Here is a tiny trained network, its code and every weight. The questions are about switching its units off for an input and a target symbol, where a switched-off unit gives its printed mean instead of its output.

import numpy as np


def w(rows, s, z=0):
    codes = np.array(rows[::2]) - 128.0
    scale = np.full(codes.shape[1], s)
    scale[-1] = z or s
    return codes * scale


def f(y):
    return np.maximum(y, 0)


def softmax(a):
    e = np.exp(a - a.max(-1, keepdims=True))
    return e / e.sum(-1, keepdims=True)


def log_softmax(a):
    a = a - a.max(-1, keepdims=True)
    return a - np.log(np.exp(a).sum(-1, keepdims=True))


def net(x, mask):
    ids = ['ΔΞΦαζηλμπσψ'.index(c) for c in x.split()]
    T = len(ids)
    res = E[ids] + P[:T]
    r = res
    for j in range(2):
        rows = slice(3 * j, 3 * j + 3)
        q, k, v = (r @ M[0][rows].T for M in (Q, K, V))
        z = softmax(np.where(np.tri(T) > 0, q @ k.T / 3**0.5, -1e9)) @ v
        o = O[0][rows]
        res = res + np.where(mask[j], z, o[:, -1]) @ o[:, :-1]
    y = f(res @ A[0][:, :-1].T + A[0][:, -1])
    res = res + np.where(mask[2:18], y, B[0][:, -1]) @ B[0][:, :-1]
    return log_softmax(res[-1] @ U[:, :-1].T + U[:, -1])


Q, K, V, O, A, B = {}, {}, {}, {}, {}, {}
E = w([
[205,141,53],'Δ',
[147,71,160],'Ξ',
[128,198,85],'Φ',
[108,112,107],'α',
[125,178,89],'ζ',
[183,32,85],'η',
[165,178,137],'λ',
[149,151,214],'μ',
[30,139,159],'π',
[27,132,92],'σ',
[250,119,110],'ψ',
],0.023)
P = w([
[253,231,144],'0',
[186,197,149],'1',
[146,174,157],'2',
[129,163,162],'3',
[114,148,172],'4',
[102,137,179],'5',
[89,133,188],'6',
[81,123,193],'7',
[76,108,211],'8',
[69,100,220],'9',
[43,102,219],'10',
[51,94,225],'11',
[51,86,234],'12',
[51,119,186],'13',
],0.0064)
Q[0] = w([
[229,201,191],'h1',
[198,193,71],'h1',
[40,199,91],'h1',
[206,186,26],'h2',
[147,115,180],'h2',
[255,19,64],'h2',
],0.0084)
K[0] = w([
[149,219,86],'h1',
[176,138,119],'h1',
[125,85,187],'h1',
[178,102,8],'h2',
[227,56,111],'h2',
[147,87,52],'h2',
],0.014)
V[0] = w([
[160,116,249],'h1',
[156,120,139],'h1',
[100,172,167],'h1',
[139,113,86],'h2',
[105,119,102],'h2',
[169,88,233],'h2',
],0.011)
O[0] = w([
[173,92,213,83],'h1',
[254,130,82,71],'h1',
[162,199,164,251],'h1',
[83,127,23,12],'h2',
[180,183,61,94],'h2',
[216,152,46,218],'h2',
],0.0072,0.0024)
A[0] = w([
[122,149,180,157],'n1',
[193,150,136,175],'n2',
[111,93,151,157],'n3',
[69,7,103,96],'n4',
[200,183,127,112],'n5',
[99,59,178,171],'n6',
[105,179,135,127],'n7',
[171,124,42,134],'n8',
[56,126,137,114],'n9',
[128,246,144,254],'n10',
[156,164,41,152],'n11',
[53,88,105,187],'n12',
[141,100,67,68],'n13',
[106,87,191,142],'n14',
[102,182,136,126],'n15',
[89,113,53,63],'n16',
],0.014,0.0055)
B[0] = w([
[17,158,185,183],'n1',
[36,171,85,169],'n2',
[191,130,175,151],'n3',
[147,22,24,175],'n4',
[125,73,17,170],'n5',
[185,129,132,168],'n6',
[187,110,164,182],'n7',
[62,78,111,170],'n8',
[126,40,135,198],'n9',
[156,251,206,251],'n10',
[226,185,189,169],'n11',
[177,150,162,203],'n12',
[26,135,68,152],'n13',
[193,143,165,167],'n14',
[176,101,183,186],'n15',
[2,130,46,163],'n16',
],0.0049,0.014)
U = w([
[65,190,84,2],'Δ',
[242,31,204,155],'Ξ',
[68,75,192,110],'Φ',
[134,123,155,49],'α',
[55,73,193,179],'ζ',
[96,37,142,177],'η',
[112,152,169,36],'λ',
[186,199,161,198],'μ',
[118,139,234,173],'π',
[20,173,159,109],'σ',
[244,145,101,43],'ψ',
],0.011,0.0062)

Each question gives the input, a string of symbols that net reads in full, and the target symbol t.
The units are the heads (3 rows each of Q, K, V and O) and the neurons (one row each of A and B). Each row of codes is followed by its name. A weight is (code - 128) times the scale printed after its matrix; where a second scale follows, it is the last column's (O, A, B and U).
mask holds one flag per unit, heads first, then neurons. A switched-off unit (its flag False) gives its mean, the last column of its rows in O or B, instead of its output. The means were averaged over made-up inputs and are rounded, as every weight is.
A unit's drop is (log p(t) with every unit on - log p(t) with that unit switched off) / (log p(t) with every unit on - log p(t) with every unit switched off).
The circuit of an input: a set's keep is (log p(t) with only the set's units on - log p(t) with every unit switched off) / (log p(t) with every unit on - log p(t) with every unit switched off). Starting from the 12 units with the biggest drops (on a tie, the unit counted first), units are removed one at a time, each time the one whose removal leaves the highest keep (on an exact tie, the one counted first), for as long as the keep stays at least 0.8.
units of the circuit, in order: the units of the circuit, biggest drop first
unit that matters most: the unit with the biggest drop
top k neurons: the k neurons with the biggest drops, biggest first
heads that matter: for each layer, one digit per head in row order, 1 if its drop is at least 0.15 and else 0, layers parted by /
drop of u: that unit's drop, to one decimal
input ζ π π Ξ η σ σ ψ, target ψ: units of the circuit, in order => n5, h2
input ζ σ ζ Δ, target Δ: units of the circuit, in order => h1, n16, h2
input Δ ζ Φ σ η σ α, target η: units of the circuit, in order => h1, n10, n4
input μ ψ σ, target μ: units of the circuit, in order => h2, h1
input η ψ η π Φ λ π η ζ π Δ, target Δ: unit that matters most => h2
input Δ Ξ ζ Ξ α, target Ξ: heads that matter => 10
input α Φ η σ ζ η σ σ ζ ζ π Ξ ψ, target ψ: top 3 neurons => n11, n1, n5
input μ ζ μ ψ λ μ σ η σ, target η: top 2 neurons => n10, n4
input μ σ ζ π, target π: heads that matter => 10
input π σ Φ σ Φ, target π: heads that matter => 01
input π σ Δ ζ π Φ Δ λ η Φ π Ξ σ, target Ξ: drop of h1 => 0.3
input Φ η ζ Φ ζ π π, target π: drop of h1 => 0.1
input η Φ σ ζ λ π ζ Ξ σ λ π σ σ σ, target π: drop of h1 => 0.4
input Φ Δ η ψ ζ α η σ, target η: drop of n15 => 0.0
